Here is a tiny trained network, its code and every weight. The questions are about switching its units off for an input and a target symbol, where a switched-off unit gives its printed mean instead of its output.

import numpy as np


def w(rows, s, z=0):
    codes = np.array(rows[::2]) - 128.0
    scale = np.full(codes.shape[1], s)
    scale[-1] = z or s
    return codes * scale


def f(y):
    return np.maximum(y, 0)


def softmax(a):
    e = np.exp(a - a.max(-1, keepdims=True))
    return e / e.sum(-1, keepdims=True)


def log_softmax(a):
    a = a - a.max(-1, keepdims=True)
    return a - np.log(np.exp(a).sum(-1, keepdims=True))


def net(x, mask):
    ids = ['ΘΛΞβεζημπφω'.index(c) for c in x.split()]
    T = len(ids)
    res = E[ids] + P[:T]
    u = 0
    for l in range(2):
        q, k, v = (res @ M[l].T for M in (Q, K, V))
        z = softmax(np.where(np.tri(T) > 0, q @ k.T / 3**0.5, -1e9)) @ v
        res = res + np.where(mask[u], z, O[l][:, -1]) @ O[l][:, :-1]
        u += 1
        y = f(res @ A[l][:, :-1].T + A[l][:, -1])
        res = res + np.where(mask[u : u + 8], y, B[l][:, -1]) @ B[l][:, :-1]
        u += 8
    return log_softmax(res[-1] @ U[:, :-1].T + U[:, -1])


Q, K, V, O, A, B = {}, {}, {}, {}, {}, {}
E = w([
[90,184,33,80,37,160,73,163],'Θ',
[49,73,61,230,139,139,220,124],'Λ',
[59,96,173,129,136,240,67,113],'Ξ',
[8,140,86,96,147,204,57,104],'β',
[65,82,81,103,139,64,133,75],'ε',
[137,159,197,184,116,153,21,58],'ζ',
[177,174,177,31,231,51,165,86],'η',
[75,93,44,34,168,26,143,199],'μ',
[90,191,82,171,170,65,79,103],'π',
[183,103,117,234,184,143,127,66],'φ',
[224,30,90,133,145,123,127,36],'ω',
],0.016)
P = w([
[109,1,154,199,163,83,16,240],'0',
[86,135,121,151,125,178,80,114],'1',
[109,117,80,120,161,193,86,90],'2',
[160,153,92,109,112,138,109,107],'3',
[124,169,135,117,137,163,108,106],'4',
[148,217,121,110,111,130,151,85],'5',
[140,221,90,83,133,179,132,66],'6',
[224,154,55,25,184,187,61,101],'7',
],0.0065)
Q[0] = w([
[116,121,28,187,118,255,81,131],'L0H0',
[155,205,181,50,165,159,172,135],'L0H0',
[134,143,203,61,176,58,38,168],'L0H0',
],0.0066)
K[0] = w([
[184,167,165,88,142,132,197,107],'L0H0',
[166,112,143,169,145,98,110,246],'L0H0',
[139,73,66,165,116,150,65,111],'L0H0',
],0.011)
V[0] = w([
[54,172,192,70,179,76,254,112],'L0H0',
[79,158,177,129,222,83,136,43],'L0H0',
[190,90,138,131,67,109,171,68],'L0H0',
],0.0077)
O[0] = w([
[186,77,194,97,143,22,185,167,2],'L0H0',
[137,207,123,167,68,117,24,129,162],'L0H0',
[202,177,42,75,57,94,254,14,118],'L0H0',
],0.0066,0.0071)
A[0] = w([
[205,29,118,103,182,2,82,6,177],'L0N0',
[185,96,43,100,75,243,86,165,253],'L0N1',
[70,27,96,86,62,178,75,160,53],'L0N2',
[187,145,153,150,186,102,24,109,113],'L0N3',
[79,191,129,74,40,173,121,193,229],'L0N4',
[102,105,124,121,138,134,59,255,235],'L0N5',
[127,53,140,247,101,65,22,42,167],'L0N6',
[118,142,83,247,98,172,210,129,43],'L0N7',
],0.0068,0.0026)
B[0] = w([
[15,207,148,107,127,103,172,124,195],'L0N0',
[54,199,251,225,129,75,236,103,252],'L0N1',
[120,141,188,84,111,89,104,155,194],'L0N2',
[158,196,137,195,111,159,121,158,179],'L0N3',
[120,108,184,177,254,78,184,46,195],'L0N4',
[75,145,83,171,149,83,139,59,193],'L0N5',
[125,72,137,87,48,81,188,52,217],'L0N6',
[119,145,165,161,237,224,128,168,156],'L0N7',
],0.0065,0.012)
Q[1] = w([
[99,53,138,126,103,181,135,81],'L1H0',
[132,143,137,204,62,99,172,134],'L1H0',
[71,203,122,148,137,60,172,2],'L1H0',
],0.0091)
K[1] = w([
[94,90,231,34,60,219,153,2],'L1H0',
[131,253,123,121,127,182,189,185],'L1H0',
[232,250,170,12,187,186,132,188],'L1H0',
],0.0058)
V[1] = w([
[147,251,84,213,103,2,141,202],'L1H0',
[113,164,106,72,83,109,138,20],'L1H0',
[101,190,42,153,177,184,64,156],'L1H0',
],0.0062)
O[1] = w([
[6,30,75,163,85,194,188,50,194],'L1H0',
[60,144,128,71,37,105,112,155,255],'L1H0',
[120,164,2,177,167,92,77,174,148],'L1H0',
],0.0097,0.0085)
A[1] = w([
[150,169,136,186,82,91,150,104,133],'L1N0',
[148,64,254,20,76,136,163,147,248],'L1N1',
[94,108,177,146,92,179,51,181,211],'L1N2',
[71,153,8,74,160,82,144,222,178],'L1N3',
[94,192,133,90,62,145,105,114,168],'L1N4',
[28,108,98,142,66,143,123,59,170],'L1N5',
[109,65,151,162,159,201,182,243,143],'L1N6',
[151,169,218,167,119,238,177,78,207],'L1N7',
],0.0064,0.0019)
B[1] = w([
[170,84,84,114,208,209,115,87,161],'L1N0',
[154,158,57,130,111,129,242,128,150],'L1N1',
[238,223,57,157,132,50,104,165,140],'L1N2',
[218,11,126,143,134,51,156,90,156],'L1N3',
[148,151,87,108,114,141,87,254,180],'L1N4',
[167,157,171,81,116,148,86,115,253],'L1N5',
[126,138,162,213,50,30,170,209,132],'L1N6',
[165,120,139,164,133,83,179,105,184],'L1N7',
],0.0075,0.027)
U = w([
[207,177,246,77,188,53,175,134,113],'Θ',
[142,159,148,55,108,119,220,126,228],'Λ',
[98,161,67,192,81,97,212,196,226],'Ξ',
[168,141,86,161,173,173,188,64,165],'β',
[64,188,149,76,117,120,100,149,214],'ε',
[141,142,106,106,103,109,144,139,107],'ζ',
[20,98,183,111,116,178,182,85,11],'η',
[116,85,171,70,130,60,169,79,115],'μ',
[73,147,2,168,51,162,135,123,52],'π',
[185,181,139,127,34,103,99,112,2],'φ',
[106,141,133,54,10,56,105,205,156],'ω',
],0.0061,0.0031)

Each question gives the input, a string of symbols that net reads in full, and the target symbol t.
The units are the heads (3 rows each of Q, K, V and O) and the neurons (one row each of A and B). Each row of codes is followed by its name. A weight is (code - 128) times the scale printed after its matrix; where a second scale follows, it is the last column's (O, A, B and U).
mask holds one flag per unit, layer by layer, with each layer's heads first. A switched-off unit (its flag False) gives its mean, the last column of its rows in O or B, instead of its output. The means were averaged over made-up inputs and are rounded, as every weight is.
A unit's drop is (log p(t) with every unit on - log p(t) with that unit switched off) / (log p(t) with every unit on - log p(t) with every unit switched off).
The circuit of an input: a set's keep is (log p(t) with only the set's units on - log p(t) with every unit switched off) / (log p(t) with every unit on - log p(t) with every unit switched off). Starting from the 12 units with the biggest drops (on a tie, the unit counted first), units are removed one at a time, each time the one whose removal leaves the highest keep (on an exact tie, the one counted first), for as long as the keep stays at least 0.8.
circuit, biggest first: the units of the circuit, biggest drop first
most important unit: the unit with the biggest drop
k most important neurons: the k neurons with the biggest drops, biggest first
k most important neurons of layer l: the k neurons of layer l with the biggest drops, biggest first
drop when u is switched off: that unit's drop, to one decimal
input Θ β μ φ Θ μ ε, target ω: most important unit	L0N5
input η ω ω Θ φ, target η: circuit, biggest first	(L1H0 L0H0)
input ω φ Θ β β Ξ, target Θ: circuit, biggest first	(L0N4 L1H0)
input Θ β φ η φ Λ Θ ω, target Θ: 2 most important neurons of layer 0	(L0N1 L0N5)
input β Ξ ε η π, target β: circuit, biggest first	(L1H0 L0H0 L0N3 L1N0)
input Θ β π Ξ Λ η ζ μ, target Θ: circuit, biggest first	(L0H0 L1H0 L0N1)
input η ω ε, target η: 2 most important neurons of layer 0	(L0N3 L0N0)
input π η Θ η μ μ, target μ: 3 most important neurons	(L1N3 L1N4 L0N1)
input β ζ η β Θ, target β: 3 most important neurons of layer 0	(L0N4 L0N6 L0N3)
input π Λ μ, target μ: 4 most important neurons	(L1N3 L1N4 L0N1 L0N5)
input ω Ξ ω, target Θ: 2 most important neurons of layer 0	(L0N6 L0N2)
input ε η η ζ π, target π: 2 most important neurons of layer 1	(L1N7 L1N0)
input β ω π η, target β: 2 most important neurons of layer 1	(L1N4 L1N3)
input β ω π ω Λ η, target β: most important unit	L0H0
input φ ω ω β Θ ε, target ω: 2 most important neurons	(L0N4 L0N1)
input φ ω ζ, target φ: 3 most important neurons of layer 0	(L0N6 L0N3 L0N0)
input ω ζ Ξ η Λ, target ω: drop when L0H0 is switched off	0.9
input ω Θ η ω, target ω: drop when L0H0 is switched off	0.7
input β μ Ξ η β Θ, target β: drop when L1N1 is switched off	0.0
input π ω Ξ, target Θ: circuit, biggest first	(L1H0)
